Here is a tiny trained network, its code and every weight. The questions are about switching its units off for an input and a target symbol, where a switched-off unit gives its printed mean instead of its output.

import numpy as np


def w(rows, s, z=0):
    codes = np.array(rows[::2]) - 128.0
    scale = np.full(codes.shape[1], s)
    scale[-1] = z or s
    return codes * scale


def f(y):
    return np.maximum(y, 0)


def softmax(a):
    e = np.exp(a - a.max(-1, keepdims=True))
    return e / e.sum(-1, keepdims=True)


def log_softmax(a):
    a = a - a.max(-1, keepdims=True)
    return a - np.log(np.exp(a).sum(-1, keepdims=True))


def net(x, mask):
    ids = ['αβγεζθλμξπστφψω'.index(c) for c in x.split()]
    T = len(ids)
    res = E[ids] + P[:T]
    r = res
    for j in range(3):
        rows = slice(4 * j, 4 * j + 4)
        q, k, v = (r @ M[0][rows].T for M in (Q, K, V))
        z = softmax(np.where(np.tri(T) > 0, q @ k.T / 4**0.5, -1e9)) @ v
        o = O[0][rows]
        res = res + np.where(mask[j], z, o[:, -1]) @ o[:, :-1]
    y = f(res @ A[0][:, :-1].T + A[0][:, -1])
    res = res + np.where(mask[3:11], y, B[0][:, -1]) @ B[0][:, :-1]
    return log_softmax(res[-1] @ U[:, :-1].T + U[:, -1])


Q, K, V, O, A, B = {}, {}, {}, {}, {}, {}
E = w([
[115,115,195,161,219],'α',
[196,175,114,205,185],'β',
[74,208,60,186,99],'γ',
[171,155,83,155,45],'ε',
[104,8,140,109,148],'ζ',
[193,54,86,181,132],'θ',
[124,94,80,134,200],'λ',
[79,95,173,137,42],'μ',
[205,50,180,118,148],'ξ',
[90,27,113,166,65],'π',
[94,46,188,193,125],'σ',
[13,102,151,161,138],'τ',
[67,89,101,231,181],'φ',
[78,190,178,233,112],'ψ',
[182,120,204,204,107],'ω',
],0.015)
P = w([
[127,200,110,2,121],'0',
[141,88,86,172,110],'1',
[136,97,93,180,110],'2',
[147,98,86,179,115],'3',
[140,89,90,171,108],'4',
[148,96,84,177,115],'5',
[141,92,86,174,121],'6',
[141,101,85,179,122],'7',
[140,93,89,185,123],'8',
[138,81,90,190,119],'9',
[143,83,91,175,119],'10',
[145,88,92,181,117],'11',
],0.0068)
Q[0] = w([
[140,138,124,109,142],'H1',
[143,188,132,4,147],'H1',
[149,190,167,44,126],'H1',
[113,64,103,245,119],'H1',
[126,109,131,122,142],'H2',
[122,128,143,133,129],'H2',
[96,58,73,187,136],'H2',
[136,145,143,109,126],'H2',
[131,133,142,93,138],'H3',
[112,143,109,105,130],'H3',
[162,134,106,166,137],'H3',
[126,96,134,91,183],'H3',
],0.038)
K[0] = w([
[140,125,126,136,108],'H1',
[137,83,112,253,130],'H1',
[148,77,146,206,112],'H1',
[114,171,133,48,149],'H1',
[96,121,133,85,124],'H2',
[114,129,126,133,144],'H2',
[108,160,140,25,150],'H2',
[133,115,122,158,123],'H2',
[154,114,139,164,134],'H3',
[129,126,98,160,134],'H3',
[154,170,122,84,136],'H3',
[139,63,104,149,190],'H3',
],0.032)
V[0] = w([
[178,16,169,158,109],'H1',
[79,146,185,86,4],'H1',
[53,19,47,214,109],'H1',
[197,131,36,45,79],'H1',
[84,127,139,2,169],'H2',
[169,128,116,236,89],'H2',
[107,132,133,91,153],'H2',
[143,131,116,171,114],'H2',
[124,135,147,110,148],'H3',
[153,118,143,153,128],'H3',
[114,157,133,78,108],'H3',
[138,206,162,40,120],'H3',
],0.008)
O[0] = w([
[187,2,184,159,126,3],'H1',
[91,159,164,84,35,165],'H1',
[59,47,70,182,118,79],'H1',
[183,129,59,63,89,129],'H1',
[94,154,134,15,152,156],'H2',
[159,103,122,237,105,102],'H2',
[114,142,136,86,143,143],'H2',
[141,118,119,180,121,122],'H2',
[124,122,134,137,154,113],'H3',
[139,145,140,110,138,123],'H3',
[119,76,120,187,116,113],'H3',
[143,59,129,253,125,77],'H3',
],0.008,0.0043)
A[0] = w([
[159,147,214,75,110,51],'N1',
[155,254,171,87,103,45],'N2',
[140,118,205,101,147,4],'N3',
[88,72,7,88,94,26],'N4',
[188,190,144,87,184,91],'N5',
[165,190,134,96,34,84],'N6',
[138,53,128,122,224,54],'N7',
[107,53,229,146,176,153],'N8',
],0.0056,0.0037)
B[0] = w([
[142,138,175,133,78,174],'N1',
[129,80,165,182,151,254],'N2',
[106,127,131,132,84,146],'N3',
[92,113,27,145,95,217],'N4',
[157,221,86,145,43,229],'N5',
[211,168,193,70,96,219],'N6',
[120,175,114,2,184,185],'N7',
[116,27,219,71,215,247],'N8',
],0.0064,0.0028)
U = w([
[114,200,200,101,213,148],'α',
[189,184,109,165,191,162],'β',
[68,211,71,140,74,105],'γ',
[174,141,103,120,28,198],'ε',
[94,85,107,27,112,71],'ζ',
[190,54,56,128,138,193],'θ',
[122,153,49,65,175,21],'λ',
[67,116,192,100,8,81],'μ',
[198,109,171,64,128,203],'ξ',
[80,41,104,113,49,12],'π',
[81,64,195,134,119,177],'σ',
[2,150,155,95,109,32],'τ',
[50,91,86,186,199,231],'φ',
[61,191,206,193,106,139],'ψ',
[164,119,219,174,98,252],'ω',
],0.0065,0.0014)

Each question gives the input, a string of symbols that net reads in full, and the target symbol t.
The units are the heads (4 rows each of Q, K, V and O) and the neurons (one row each of A and B). Each row of codes is followed by its name. A weight is (code - 128) times the scale printed after its matrix; where a second scale follows, it is the last column's (O, A, B and U).
mask holds one flag per unit, heads first, then neurons. A switched-off unit (its flag False) gives its mean, the last column of its rows in O or B, instead of its output. The means were averaged over made-up inputs and are rounded, as every weight is.
A unit's drop is (log p(t) with every unit on - log p(t) with that unit switched off) / (log p(t) with every unit on - log p(t) with every unit switched off).
The circuit of an input: a set's keep is (log p(t) with only the set's units on - log p(t) with every unit switched off) / (log p(t) with every unit on - log p(t) with every unit switched off). Starting from all 11 units, units are removed one at a time, each time the one whose removal leaves the highest keep (on an exact tie, the one counted first), for as long as the keep stays at least 0.8.
units of the circuit, in order: the units of the circuit, biggest drop first
k most important neurons: the k neurons with the biggest drops, biggest first
which heads matter: for each layer, one digit per head in row order, 1 if its drop is at least 0.15 and else 0, layers parted by /
drop of u: that unit's drop, to one decimal
input γ σ γ θ λ γ ε τ, target γ: which heads matter	100
input ω φ σ, target ω: units of the circuit, in order	H1; H2
input φ π φ ζ θ φ π θ μ β, target φ: units of the circuit, in order	H1
input β ψ π ω ψ α, target β: units of the circuit, in order	H1; H2
input ε θ β σ ξ ζ α ε, target ε: units of the circuit, in order	H1; N6
input ζ ξ α φ ζ ε ψ π λ, target ζ: units of the circuit, in order	H2; H1
input ε θ φ π λ φ σ ω φ τ γ, target ε: units of the circuit, in order	H1; N6
input ε φ γ θ ζ ξ, target ε: 2 most important neurons	N5; N8
input ω α ξ ω ξ ζ γ μ ω, target ω: which heads matter	110
input β σ μ θ, target β: which heads matter	100
input α γ ψ, target α: which heads matter	110
input ε θ ψ μ γ θ μ, target ε: 2 most important neurons	N6; N8
input ζ μ ξ θ ξ ε λ τ ψ ζ, target ζ: drop of H2	0.4
input λ λ ε ζ, target λ: drop of H3	0.1
input ξ φ γ α φ π ζ, target ξ: drop of N1	0.1
input θ γ α φ μ α ε, target θ: units of the circuit, in order	H1
